Below are the code and all the weights of a small trained network. Each question names an input and a class and asks about switching units off, where a switched-off unit gives its printed mean instead of its output.

import numpy as np


def w(rows, s, z=0):
    codes = np.array(rows[::2]) - 128.0
    scale = np.full(codes.shape[1], s)
    scale[-1] = z or s
    return codes * scale


def norm(h):
    return h / np.sqrt((h * h).mean(-1, keepdims=True) + 1e-5)


def f(y):
    return y / 2 * (1 + np.tanh(0.7978845608 * (y + 0.044715 * y**3)))


def log_softmax(a):
    a = a - a.max(-1, keepdims=True)
    return a - np.log(np.exp(a).sum(-1, keepdims=True))


def net(x, mask):
    res = np.array(x, float).reshape(1, 5) / 4 @ E
    u = 0
    for l in range(3):
        y = f(norm(res) @ A[l][:, :-1].T + A[l][:, -1])
        res = res + np.where(mask[u : u + 4], y, B[l][:, -1]) @ B[l][:, :-1]
        u += 4
    return log_softmax(norm(res)[-1] @ U[:, :-1].T + U[:, -1])


A, B = {}, {}
E = w([
[38,79,155,41,157,174,80,78,91,111],'x0',
[2,170,107,133,150,122,97,190,80,183],'x1',
[44,176,35,168,196,135,166,92,245,172],'x2',
[99,175,93,117,53,151,71,209,118,181],'x3',
[97,123,114,115,230,155,206,238,198,103],'x4',
],0.0097)
A[0] = w([
[176,69,157,122,139,111,187,69,143,84,103],'0.n0',
[105,84,124,180,161,104,88,132,161,104,44],'0.n1',
[201,125,14,190,68,176,127,1,116,97,3],'0.n2',
[164,161,133,184,17,118,49,95,140,143,33],'0.n3',
],0.0088,0.0048)
B[0] = w([
[121,200,81,181,159,254,220,85,94,57,255],'0.n0',
[168,167,165,123,90,173,174,98,137,95,116],'0.n1',
[36,100,205,100,69,63,85,114,208,221,238],'0.n2',
[94,126,174,96,64,18,152,224,75,109,245],'0.n3',
],0.0085,0.0043)
A[1] = w([
[187,112,151,139,152,166,186,154,172,120,148],'1.n0',
[143,201,2,203,144,114,189,183,148,152,141],'1.n1',
[156,140,118,174,43,125,129,84,156,162,2],'1.n2',
[175,133,84,204,100,61,166,204,186,91,87],'1.n3',
],0.0083,0.0036)
B[1] = w([
[141,229,97,225,181,142,75,151,20,36,201],'1.n0',
[113,172,31,223,129,201,227,39,52,1,254],'1.n1',
[16,171,151,161,143,125,90,220,105,215,146],'1.n2',
[208,115,132,156,175,195,227,154,132,93,215],'1.n3',
],0.0068,0.0059)
A[2] = w([
[132,175,114,203,215,254,151,145,87,110,54],'2.n0',
[61,76,61,77,207,119,77,66,165,170,254],'2.n1',
[91,74,182,147,104,127,179,240,181,148,169],'2.n2',
[126,93,116,53,99,151,26,210,47,83,98],'2.n3',
],0.0074,0.0026)
B[2] = w([
[150,68,109,94,178,99,129,184,172,169,254],'2.n0',
[184,135,111,153,119,190,225,127,112,150,197],'2.n1',
[232,120,99,195,188,99,92,164,145,176,156],'2.n2',
[130,165,201,47,8,72,30,171,210,158,200],'2.n3',
],0.012,0.0083)
U = w([
[133,100,75,185,254,230,197,110,140,59,253],'0',
[128,85,177,114,80,47,98,152,155,160,3],'1',
],0.0095,0.0025)

Each question gives the input, the list of numbers given to net, and the class t.
The units are the neurons (one row each of A and B). Each row of codes is followed by its name. A weight is (code - 128) times the scale printed after its matrix; where a second scale follows, it is the last column's (A, B and U).
mask holds one flag per neuron, layer by layer. A switched-off neuron (its flag False) gives its mean, the last column of its row in B, instead of its output. The means were averaged over made-up inputs and are rounded, as every weight is.
A unit's drop is (log p(t) with every unit on - log p(t) with that unit switched off) / (log p(t) with every unit on - log p(t) with every unit switched off).
The circuit of an input: a set's keep is (log p(t) with only the set's units on - log p(t) with every unit switched off) / (log p(t) with every unit on - log p(t) with every unit switched off). Starting from all 12 units, units are removed one at a time, each time the one whose removal leaves the highest keep (on an exact tie, the one counted first), for as long as the keep stays at least 0.8.
circuit, biggest first: the units of the circuit, biggest drop first
top k neurons: the k neurons with the biggest drops, biggest first
k most important neurons of layer l: the k neurons of layer l with the biggest drops, biggest first
drop of u: that unit's drop, to one decimal
input [-7,0,-5,4,3], class 0: 2 most important neurons of layer 1 : [1.n3 1.n1]
input [8,0,-1,6,5], class 1: top neuron : [2.n3]
input [7,5,-4,-2,7], class 1: circuit, biggest first : [2.n3 0.n0]
input [-5,-8,-8,4,3], class 0: circuit, biggest first : [1.n3 2.n3]
input [1,-1,6,-1,-4], class 1: top 2 neurons : [0.n2 1.n1]
input [-2,7,-5,-1,5], class 1: top 2 neurons : [0.n0 2.n3]
input [-1,0,7,-4,-6], class 1: top 2 neurons : [0.n2 1.n1]
input [-4,-4,5,1,-5], class 1: drop of 0.n2 : 1.4
input [6,0,-5,6,8], class 1: drop of 2.n3 : 0.1
input [-1,-8,3,0,-3], class 1: drop of 0.n2 : 4.4
